In the rows, 100 means zero.
Each row of numbers stands for one thing and depends on some of the facts below. Use the named rows to name the rest.

Facts:
sube ρ:a Φ:kituten
flibrer ξ:redu ρ:a Φ:nevol
figaki ξ:plogri ρ:b
guzuk ρ:c
patis ρ:b Φ:dobos
stifus ξ:kalo ρ:b Φ:nipona
bugal ρ:a Φ:bristun
pirom ρ:c Φ:raska
rasok ρ:b Φ:budi
ligroske ρ:c Φ:brine
brine ρ:c
netrum ρ:c Φ:denil
klofus ξ:moni ρ:a
pesi ρ:c Φ:breklam
zumuk ξ:tedas ρ:c
denil ξ:kituten ρ:a
breme ρ:b Φ:skosku
trazu ρ:c Φ:patis
nostafo ρ:a
tafak ρ:c
gogen ξ:stenifun ρ:b
plobre ξ:dreluk ρ:a
nipona ρ:a Φ:veplis
kalo ξ:fluman ρ:a
mutris ρ:c Φ:replur
brastil ξ:kure ρ:b
brustofli ρ:b Φ:bestil
trupapu ρ:a Φ:plomo
fabris ξ:zanem ρ:b
puser ρ:a Φ:plusteflus
bofla ρ:a
robural ρ:b Φ:moni
redu ξ:tukal ρ:c Φ:ligroske
zafli ρ:c Φ:deklu
kosten ξ:zapli ρ:a Φ:luske
gregagru ρ:b Φ:tredri
tosograk ξ:gamek ρ:a Φ:puser
vudur ξ:klago ρ:b Φ:dabrur
fluman ξ:tozofo ρ:a Φ:viga
tedas ρ:a
nugis ξ:rustel ρ:a
trisum ρ:b Φ:tustin
zila ξ:tipar ρ:b
pofu ρ:a Φ:dreluk
dova ξ:tribris ρ:b
plustustor ρ:a Φ:vagatak
plomo ρ:a Φ:draskim
pladrum ξ:bestil ρ:b Φ:zafli
memok ρ:c
skasko ρ:a Φ:nimek
sizi ρ:a Φ:dregri
dresabro ξ:denil ρ:a Φ:fluman
trugom ρ:a Φ:vubu
dreluk ξ:stopibra ρ:a Φ:sube
skeviplim ρ:c Φ:dresabro
dabrur ρ:c Φ:tevok
trubrek ρ:a Φ:brido
vubu ρ:a Φ:trisum
skoskotruk ξ:zila ρ:b
fligu ρ:a
mevi ξ:fabris ρ:a Φ:redu
lilalam ρ:c Φ:guflom
pozom ξ:zaplas ρ:a Φ:beflar
loboso ρ:a Φ:skoskotruk
pumom ρ:c Φ:trupapu
kozis ρ:a
plogri ξ:klalek ρ:a
budi ρ:b
gredrok ρ:c Φ:pozom
dagelan ξ:gogen ρ:c
grava ρ:c Φ:tafak
stenifun ξ:tesim ρ:a
klago ξ:zumon ρ:b
bestil ξ:skagofus ρ:a Φ:mutris
potri ρ:c Φ:rasok
dobos ρ:a Φ:dasos
tozofo ξ:dresabro ρ:a Φ:flarer
tustin ξ:kosten ρ:b
fitra ρ:a
maskiflu ξ:dova ρ:c Φ:seklas
flapa ξ:plobre ρ:b
seklas ξ:feru ρ:a
lemen ρ:b Φ:kure
flarer ρ:a Φ:loboso
skagror ξ:deklu ρ:a Φ:tosograk
votus ρ:c
tesim ξ:nevol ρ:c
viga ρ:b Φ:manim
gamek ρ:c
replur ρ:c
redrus ξ:druflar ρ:b
stopibra ξ:vudur ρ:c
stasam ρ:a Φ:palos
nimek ρ:c Φ:plepu
pligu ρ:c Φ:klopas
klistes ρ:c Φ:fitra
brivir ξ:mevi ρ:c
skagofus ξ:beflar ρ:a
gugil ρ:a Φ:bofla
dasos ρ:b
fanu ρ:c
biklis ξ:raska ρ:a Φ:maskiflu
gruflanor ξ:klofus ρ:b Φ:pligu
kluten ρ:b
zipu ξ:trupapu ρ:b Φ:fuma
dregri ξ:gridra ρ:c
raska ξ:zipu ρ:a
lilur ρ:a Φ:difi
vagrolos ξ:ligroske ρ:b
zanem ρ:b
breklom ρ:c Φ:brustofli
moni ξ:tosograk ρ:b Φ:stasam
togrubus ρ:a Φ:safun
gridre ρ:a Φ:potri
beflar ξ:pumom ρ:b
pluskin ξ:gitrus ρ:a Φ:grikluplik
gizok ρ:b
deklu ξ:safun ρ:a Φ:kozis
fligas ξ:memok ρ:c Φ:nostafo
zapli ξ:drigros ρ:b
druflar ξ:skoskotruk ρ:a
drebrul ξ:biklis ρ:b
klalek ρ:a
zosem ρ:b Φ:dagelan
keram ξ:flibrer ρ:a Φ:votus
kituten ξ:viga ρ:b
pestefik ξ:zumuk ρ:b
plusteflus ξ:pestefik ρ:a Φ:grebrir
trizin ρ:b Φ:stifus
zumon ξ:fligas ρ:c
redudrar ξ:gruflanor ρ:a
veplis ρ:c Φ:gruflanor
fuma ρ:a Φ:klodur
gitrus ξ:redrus ρ:c Φ:pesi
tredo ρ:a Φ:fligas
plubas ξ:klopas ρ:a Φ:zila
ludri ρ:b Φ:tozu
safun ξ:figaki ρ:c
klopas ξ:pozom ρ:b Φ:pofu
kebren ρ:c Φ:pladrum
luske ρ:a
drigros ρ:a
kure ξ:flarer ρ:a Φ:robural
breklam ρ:a
plepu ρ:a Φ:gridre
pelisko ξ:kluten ρ:a
tredri ρ:c
grikluplik ρ:b Φ:trubrek
difi ρ:c Φ:misa
manim ρ:a
tukal ξ:mapliflok ρ:c
zaplas ξ:plusteflus ρ:b Φ:skasko
feru ρ:b
tevok ρ:b
mapliflok ξ:guflom ρ:b
bradrusin ρ:b
gridra ρ:b
nevol ρ:a Φ:togrubus
moganun ρ:a Φ:skagror
grebrir ξ:keram ρ:b Φ:trizin
bristun ρ:a
tozu ρ:c Φ:netrum
misa ρ:b Φ:gregagru
klodur ρ:c Φ:gizok
tipar ρ:a
flemun ρ:a Φ:zapli
grebrabrin ξ:brastil ρ:b Φ:tukal
kanim ρ:c Φ:kebren
palos ρ:b Φ:guzuk
guflom ξ:zosem ρ:c
rustel ρ:a
tribris ξ:tustin ρ:b Φ:plustustor
skosku ρ:c
kaskik ξ:skagror ρ:c Φ:lilalam
vagatak ρ:a Φ:breklom
brido ξ:grebrabrin ρ:a Φ:skeviplim
draskim ρ:b Φ:brastil
bila ρ:b Φ:kluten

Some rows with their names:
107,95,91,101,101,102,102,101,102,98,98,100,93,94,97,95,105,89,92,109,116,100,112,104,98,88,104,96,107,81,94,109,93,108,110,89,97,95,98,103,98,92,113,113,100,102,99,92,102: tozofo
106,87,90,97,96,98,95,98,111,115,99,100,89,93,99,97,99,88,123,94,103,96,107,99,106,107,98,103,103,108,96,112,92,118,100,88,93,98,102,92,100,96,115,102,99,101,110,92,95: druflar
88,103,105,109,115,98,111,95,108,94,100,96,91,90,100,100,100,89,78,120,118,99,98,114,96,88,97,89,97,74,94,112,104,35,118,90,87,102,98,89,105,98,111,118,74,116,112,72,115: bestil
107,93,91,100,107,103,104,99,99,95,95,98,90,91,99,101,107,91,91,102,113,101,106,103,102,87,105,96,107,77,96,108,93,104,112,88,96,93,99,100,100,94,111,111,101,96,101,92,96: plomo
101,98,96,103,92,101,85,97,109,120,110,92,103,100,109,93,100,90,91,103,96,89,101,107,110,102,97,102,103,107,98,98,101,100,95,110,91,110,103,93,105,95,102,95,112,101,93,105,93: stopibra
105,101,104,107,110,113,102,104,92,99,100,94,102,111,96,96,97,99,83,86,94,92,109,105,83,110,106,110,94,101,103,104,96,78,109,98,95,103,96,92,100,99,84,100,104,86,105,106,97: lemen
101,102,99,106,95,106,86,98,96,99,109,90,102,97,110,94,108,94,81,106,103,94,98,108,107,87,102,98,107,81,99,94,104,85,105,106,93,109,103,103,105,97,92,97,112,90,90,104,92: trazu
104,88,90,97,95,98,96,98,111,114,101,100,88,95,98,97,98,88,122,101,110,95,110,102,102,106,98,105,103,105,95,110,92,119,98,89,94,101,103,94,100,96,115,104,97,104,109,93,97: stenifun
87,104,108,111,117,106,110,94,96,94,99,90,99,99,100,99,92,96,77,113,112,89,96,115,84,116,103,90,87,89,103,113,107,34,121,109,87,102,95,89,107,99,83,115,74,90,114,91,113: brustofli
105,103,95,105,96,108,85,96,97,103,109,89,107,98,106,94,102,96,79,115,102,95,100,106,108,86,105,95,110,79,99,96,106,91,109,111,93,105,97,102,104,91,92,98,111,105,90,104,93: redu
115,96,92,85,113,117,104,93,97,106,90,101,111,108,98,101,105,86,113,114,114,93,111,106,114,82,107,95,112,85,101,108,97,137,107,87,92,101,95,92,95,98,115,110,115,76,94,71,103: tosograk
105,101,104,107,109,112,101,103,93,101,101,94,102,112,97,96,97,99,85,86,93,92,109,105,83,111,106,110,93,104,103,105,96,82,108,98,96,104,97,92,100,99,85,100,104,85,106,105,97: gregagru
103,91,91,101,102,101,101,102,100,97,95,100,89,91,99,97,109,89,108,98,115,100,106,104,98,89,102,100,103,81,95,107,92,110,108,88,97,96,102,101,101,98,113,111,103,88,104,94,96: biklis
113,103,103,91,111,118,91,98,90,117,90,101,112,114,97,94,97,86,130,113,94,87,116,97,94,85,107,113,105,116,104,98,101,136,104,99,97,109,92,94,98,107,88,114,115,75,99,79,102: trizin
109,92,91,95,105,106,102,97,100,99,95,100,91,95,98,100,105,88,107,107,113,99,107,103,106,85,105,99,108,81,97,108,94,123,109,87,95,96,99,98,99,95,113,110,107,85,101,84,97: moganun
102,101,104,108,113,114,105,103,92,95,98,92,102,110,97,98,99,103,77,82,98,91,106,107,82,103,106,108,93,83,102,106,95,65,114,96,93,102,96,91,100,96,83,100,102,88,103,105,96: robural
107,93,91,100,106,102,103,99,99,97,95,98,89,92,98,100,106,91,95,103,112,101,106,102,101,87,105,97,107,78,96,108,94,107,112,88,96,93,99,101,100,94,111,111,101,96,102,90,96: fuma
107,92,91,98,101,100,101,99,104,101,98,99,89,94,98,99,103,89,109,104,111,100,107,102,102,92,103,99,107,89,96,108,93,109,106,88,95,96,100,98,100,95,114,109,100,100,104,89,96: sizi

Which thing is each row?
No name comes twice in this set of rows, the named rows included.
113,104,104,100,109,118,89,107,90,117,95,102,112,113,99,93,95,86,132,117,94,89,116,98,82,87,107,114,98,117,103,105,99,134,96,107,99,104,90,102,95,107,90,118,114,75,95,91,105 => stifus
101,100,104,108,108,113,101,105,91,98,98,96,100,111,97,95,102,96,87,82,98,91,110,106,82,110,105,112,91,102,103,102,93,81,109,98,98,105,101,93,102,103,85,102,106,79,107,105,98 => zipu
88,104,105,109,104,101,89,94,104,96,109,89,99,92,113,94,102,92,77,116,113,90,93,114,109,93,97,90,97,80,99,98,107,40,115,111,87,110,103,89,107,97,91,102,105,96,99,97,95 => mutris
99,98,102,104,95,102,97,103,97,111,103,95,97,114,96,96,94,92,101,86,100,88,116,103,84,122,102,115,96,118,102,98,93,81,101,101,97,112,104,92,104,103,87,97,100,82,111,105,101 => feru
105,92,91,101,108,102,105,99,102,95,95,97,89,90,98,102,106,93,82,98,115,99,104,106,99,86,104,96,106,73,95,110,93,93,113,88,93,93,98,96,99,92,109,108,97,104,101,93,95 => stasam
87,104,107,111,114,100,99,93,104,94,109,88,97,88,115,95,101,92,76,119,117,90,90,114,110,91,96,89,91,73,100,102,107,34,120,113,86,108,101,89,108,97,87,111,93,98,107,87,100 => breklom
105,90,101,111,107,110,88,95,97,121,110,88,112,104,96,93,117,112,84,85,97,106,91,107,114,88,104,92,93,77,104,90,107,127,112,99,110,89,106,116,107,89,107,95,114,84,91,106,103 => skeviplim
88,102,99,109,116,99,110,93,107,94,95,95,88,88,106,102,99,89,79,118,117,97,95,114,104,92,99,89,94,74,97,115,104,36,120,92,87,93,97,89,106,94,108,117,72,105,113,73,108 => vagatak
114,95,91,84,112,118,95,92,91,115,89,102,95,107,99,106,101,86,132,117,112,89,109,100,114,82,107,107,112,82,104,104,104,139,105,87,91,103,97,92,96,103,115,112,114,75,97,71,97 => plusteflus
112,95,98,100,100,113,97,108,94,96,97,92,99,111,96,101,93,102,77,76,94,86,112,91,81,100,106,117,103,79,98,107,92,108,99,90,93,109,92,93,94,97,83,95,105,110,93,106,92 => rasok
110,101,107,105,101,107,86,103,102,98,109,92,110,94,116,93,112,97,96,90,92,98,90,112,108,84,98,98,100,88,99,98,101,76,88,93,91,109,101,101,102,105,97,97,115,98,90,103,91 => maskiflu
102,96,106,107,100,107,96,106,98,118,106,99,99,112,97,93,94,92,121,83,93,89,105,109,81,119,101,116,88,115,102,110,94,107,86,94,93,108,99,90,97,105,91,100,105,92,109,106,99 => drebrul
108,87,91,98,96,98,99,98,112,118,104,99,90,100,97,97,102,90,125,101,107,103,107,102,107,107,98,103,105,108,97,108,93,120,95,88,98,98,104,98,99,94,116,101,100,111,108,97,99 => manim
106,87,90,94,94,98,95,97,111,111,95,98,88,98,97,100,101,88,113,92,105,95,113,94,110,113,99,98,108,113,96,106,92,106,109,89,95,103,104,93,104,95,114,99,97,91,112,84,95 => tipar

Now the same things, written a new way:
Some things and their rows:
103,103,99,101,83,110,115,122,74,117,95,103,96,98,117,86,66,89,97,106,116,84,99,81,103,102,78,77,123,111,86,97,115,100,96,99: manim
96,106,101,103,89,107,98,106,107,100,97,96,96,100,101,100,97,96,96,103,107,99,102,95,107,99,102,92,106,99,103,99,106,102,91,100: togrubus
104,89,97,104,110,97,108,89,102,88,102,98,102,110,111,94,99,103,103,95,92,104,97,95,99,103,99,91,94,99,94,101,99,93,104,102: netrum
119,112,87,110,106,89,101,125,82,115,103,111,102,67,87,122,137,85,120,105,83,98,95,116,79,99,105,159,107,97,85,132,98,87,116,94: trizin
107,82,93,107,112,104,112,96,97,86,103,108,105,115,107,92,101,102,93,98,101,97,95,87,95,101,98,101,94,104,88,102,101,97,97,107: dregri
101,100,99,106,90,116,101,109,104,99,98,105,102,100,98,96,91,99,88,104,118,97,101,88,104,98,101,100,107,108,94,100,109,103,81,107: kozis
95,104,101,104,90,106,99,111,105,97,96,98,94,105,100,102,104,92,93,105,107,93,101,94,106,99,102,94,105,96,106,99,106,103,94,100: nugis
102,89,99,95,105,111,95,99,92,103,101,116,110,89,92,91,89,105,89,102,106,103,100,101,96,97,96,121,101,115,95,92,95,112,96,111: budi
99,97,102,91,104,99,93,98,91,108,100,106,104,89,93,99,97,102,99,101,96,102,100,109,98,99,96,113,100,104,103,94,92,107,108,101: fabris
103,89,98,104,110,96,107,88,103,87,102,96,101,110,113,94,98,103,104,95,91,105,97,95,100,103,99,89,95,99,96,100,98,94,105,102: kebren
101,102,99,106,90,114,101,109,103,100,98,105,101,101,97,97,94,98,90,104,117,97,102,89,103,98,102,100,107,107,95,102,109,102,82,106: nostafo
115,85,95,98,111,114,106,84,92,76,109,103,111,115,115,94,92,100,105,104,111,117,97,96,97,117,101,101,101,106,83,111,105,93,90,101: guflom
109,85,94,107,111,104,111,91,99,88,104,107,107,111,108,91,95,106,96,97,102,102,96,88,95,102,99,99,95,107,85,102,101,94,94,107: brine
93,100,105,89,104,92,90,95,94,106,98,97,99,89,97,102,100,100,106,100,87,104,101,115,101,100,96,105,99,97,112,92,89,107,118,96: breme
91,96,104,97,88,99,93,102,103,93,86,93,81,107,102,113,116,83,103,114,110,98,103,96,114,113,99,86,94,93,118,105,110,109,114,93: plubas
96,106,103,103,88,107,96,104,107,100,96,94,96,99,103,99,94,96,97,103,106,100,103,96,109,100,101,88,106,98,105,98,105,102,93,100: kure
111,85,94,103,111,107,109,90,98,87,105,105,110,112,108,91,98,103,98,98,105,107,95,90,98,107,100,100,97,106,84,106,103,92,95,103: tukal
107,81,93,107,112,104,112,98,97,85,102,109,105,116,107,92,103,101,92,99,102,96,95,86,95,102,98,101,95,104,89,102,101,97,98,106: dagelan

Name these rows:
No name comes twice in this set of rows, the named rows included.
97,103,101,103,90,109,97,107,107,99,95,97,97,101,100,99,98,95,94,104,108,98,102,94,109,100,102,92,106,99,103,98,106,102,92,100 => deklu
100,99,98,106,90,114,101,114,102,97,97,107,99,105,97,98,99,95,86,107,116,92,100,87,103,98,101,102,106,104,97,99,109,105,84,106 => seklas
104,96,102,85,105,107,89,92,86,99,104,103,107,93,98,101,95,97,105,106,104,113,101,114,100,110,97,114,105,103,101,100,94,106,106,96 => mapliflok
101,102,102,93,107,102,93,103,96,115,104,101,114,86,90,89,96,104,94,93,89,101,98,111,100,92,97,114,108,99,98,89,88,98,105,97 => pestefik
108,120,109,73,104,72,105,93,80,160,122,123,112,123,48,113,124,139,85,86,141,80,92,99,87,103,101,111,45,112,83,114,104,98,94,89 => kituten
87,99,119,105,88,81,97,99,78,83,113,124,88,101,110,104,91,98,87,100,87,96,104,116,80,97,97,112,104,96,106,88,83,127,98,113 => flapa
119,118,83,118,109,91,111,119,72,109,119,92,105,100,103,113,140,99,121,103,82,99,80,88,87,107,111,126,65,88,79,138,100,85,110,100 => veplis
101,118,103,105,92,109,97,108,114,113,103,88,111,92,95,89,91,103,94,91,98,102,100,101,108,91,105,92,117,95,94,96,100,86,84,95 => tedas
89,108,104,106,90,92,96,111,118,119,88,89,92,95,92,98,112,96,92,94,91,87,99,94,115,90,100,84,99,91,111,94,102,96,111,95 => keram
106,98,97,106,113,99,108,94,108,98,108,92,115,106,106,84,98,107,98,86,83,101,94,97,101,94,102,92,105,93,88,96,93,81,100,97 => zumuk
114,121,89,103,112,85,112,111,72,118,126,92,108,123,93,112,135,114,112,98,98,92,81,87,88,107,111,109,50,87,85,129,100,89,103,95 => pligu
91,96,103,106,92,113,90,102,119,85,94,98,96,105,97,101,108,95,86,106,106,102,102,95,111,97,110,98,100,96,114,93,101,110,89,106 => brido

